Below are the code and all the weights of a small trained network. Each question names an input and a class and asks about switching units off, where a switched-off unit gives its printed mean instead of its output.

import numpy as np


def w(rows, s, z=0):
    codes = np.array(rows[::2]) - 128.0
    scale = np.full(codes.shape[1], s)
    scale[-1] = z or s
    return codes * scale


def f(y):
    return y / 2 * (1 + np.tanh(0.7978845608 * (y + 0.044715 * y**3)))


def log_softmax(a):
    a = a - a.max(-1, keepdims=True)
    return a - np.log(np.exp(a).sum(-1, keepdims=True))


def net(x, mask):
    res = np.array(x, float).reshape(1, 5) / 4 @ E
    y = f(res @ A[0][:, :-1].T + A[0][:, -1])
    res = res + np.where(mask, y, B[0][:, -1]) @ B[0][:, :-1]
    return log_softmax(res[-1] @ U[:, :-1].T + U[:, -1])


A, B = {}, {}
E = w([
[201,64,156,143,199,29,64],'x0',
[59,171,172,224,131,2,147],'x1',
[205,114,36,209,69,133,216],'x2',
[89,224,125,101,191,135,139],'x3',
[179,145,243,54,41,59,193],'x4',
],0.0093)
A[0] = w([
[109,141,215,74,75,48,198,178],'N0',
[166,160,183,50,145,116,215,129],'N1',
[79,70,166,97,192,153,31,158],'N2',
[137,127,22,208,143,127,179,198],'N3',
[134,128,97,132,207,174,37,212],'N4',
[166,171,58,205,116,74,145,142],'N5',
[225,38,121,160,158,131,55,154],'N6',
[107,116,203,102,72,47,128,128],'N7',
[103,148,185,192,63,18,137,229],'N8',
[82,179,231,111,111,164,98,250],'N9',
[224,1,98,210,148,140,145,226],'N10',
[47,221,93,126,146,247,156,255],'N11',
[174,171,85,22,76,243,124,230],'N12',
[78,183,133,147,220,87,86,128],'N13',
[114,214,89,232,107,89,167,212],'N14',
[126,125,33,108,68,202,191,196],'N15',
[59,138,143,195,84,75,72,202],'N16',
],0.0084,0.0053)
B[0] = w([
[155,240,195,124,41,54,142,221],'N0',
[109,181,189,57,64,114,115,182],'N1',
[53,59,177,39,209,152,65,207],'N2',
[140,62,6,188,67,144,241,224],'N3',
[62,143,66,96,196,91,78,220],'N4',
[104,57,44,205,120,55,181,191],'N5',
[168,68,28,8,109,29,59,217],'N6',
[197,112,219,169,40,42,126,193],'N7',
[154,137,242,216,80,32,164,231],'N8',
[80,162,219,68,141,144,133,204],'N9',
[131,23,7,69,53,57,99,253],'N10',
[183,185,135,175,186,224,132,252],'N11',
[199,157,113,26,95,249,164,251],'N12',
[96,180,149,211,194,150,38,188],'N13',
[36,115,69,225,106,74,215,219],'N14',
[205,204,52,140,139,224,254,229],'N15',
[90,96,151,202,181,36,112,195],'N16',
],0.0072,0.013)
U = w([
[218,54,17,29,100,77,53,113],'0',
[206,215,51,103,91,254,233,183],'1',
[92,68,43,240,69,80,219,14],'2',
[39,92,226,49,232,153,57,99],'3',
[175,225,190,42,56,139,154,89],'4',
[148,161,226,182,47,28,129,252],'5',
[35,225,95,209,248,115,71,63],'6',
],0.008,0.0043)

Each question gives the input, the list of numbers given to net, and the class t.
The units are the neurons (one row each of A and B). Each row of codes is followed by its name. A weight is (code - 128) times the scale printed after its matrix; where a second scale follows, it is the last column's (A, B and U).
mask holds one flag per neuron, in row order. A switched-off neuron (its flag False) gives its mean, the last column of its row in B, instead of its output. The means were averaged over made-up inputs and are rounded, as every weight is.
A unit's drop is (log p(t) with every unit on - log p(t) with that unit switched off) / (log p(t) with every unit on - log p(t) with every unit switched off).
The circuit of an input: a set's keep is (log p(t) with only the set's units on - log p(t) with every unit switched off) / (log p(t) with every unit on - log p(t) with every unit switched off). Starting from the 12 units with the biggest drops (on a tie, the unit counted first), units are removed one at a time, each time the one whose removal leaves the highest keep (on an exact tie, the one counted first), for as long as the keep stays at least 0.8.
circuit, biggest first: the units of the circuit, biggest drop first
k most important neurons: the k neurons with the biggest drops, biggest first
drop of u: that unit's drop, to one decimal
input [-2,-2,3,-4,-2], class 1: circuit, biggest first => (N15)
input [1,-2,-2,0,-7], class 6: 4 most important neurons => (N4 N13 N12 N11)
input [8,-6,-8,-4,5], class 3: 2 most important neurons => (N2 N3)
input [-1,0,2,-6,-3], class 0: 2 most important neurons => (N10 N8)
input [5,-3,-3,-1,5], class 5: 4 most important neurons => (N12 N15 N7 N11)
input [5,3,-2,-2,-5], class 0: 4 most important neurons => (N6 N11 N10 N9)
input [8,5,-4,-4,-8], class 0: 2 most important neurons => (N6 N10)
input [3,-4,-6,1,4], class 3: 2 most important neurons => (N2 N15)
input [5,0,-1,2,0], class 3: 2 most important neurons => (N3 N10)
input [8,-2,0,5,4], class 5: drop of N12 => 0.8
input [8,4,3,-5,-8], class 0: drop of N10 => 1.2
input [6,-5,7,8,-7], class 0: drop of N10 => 0.4
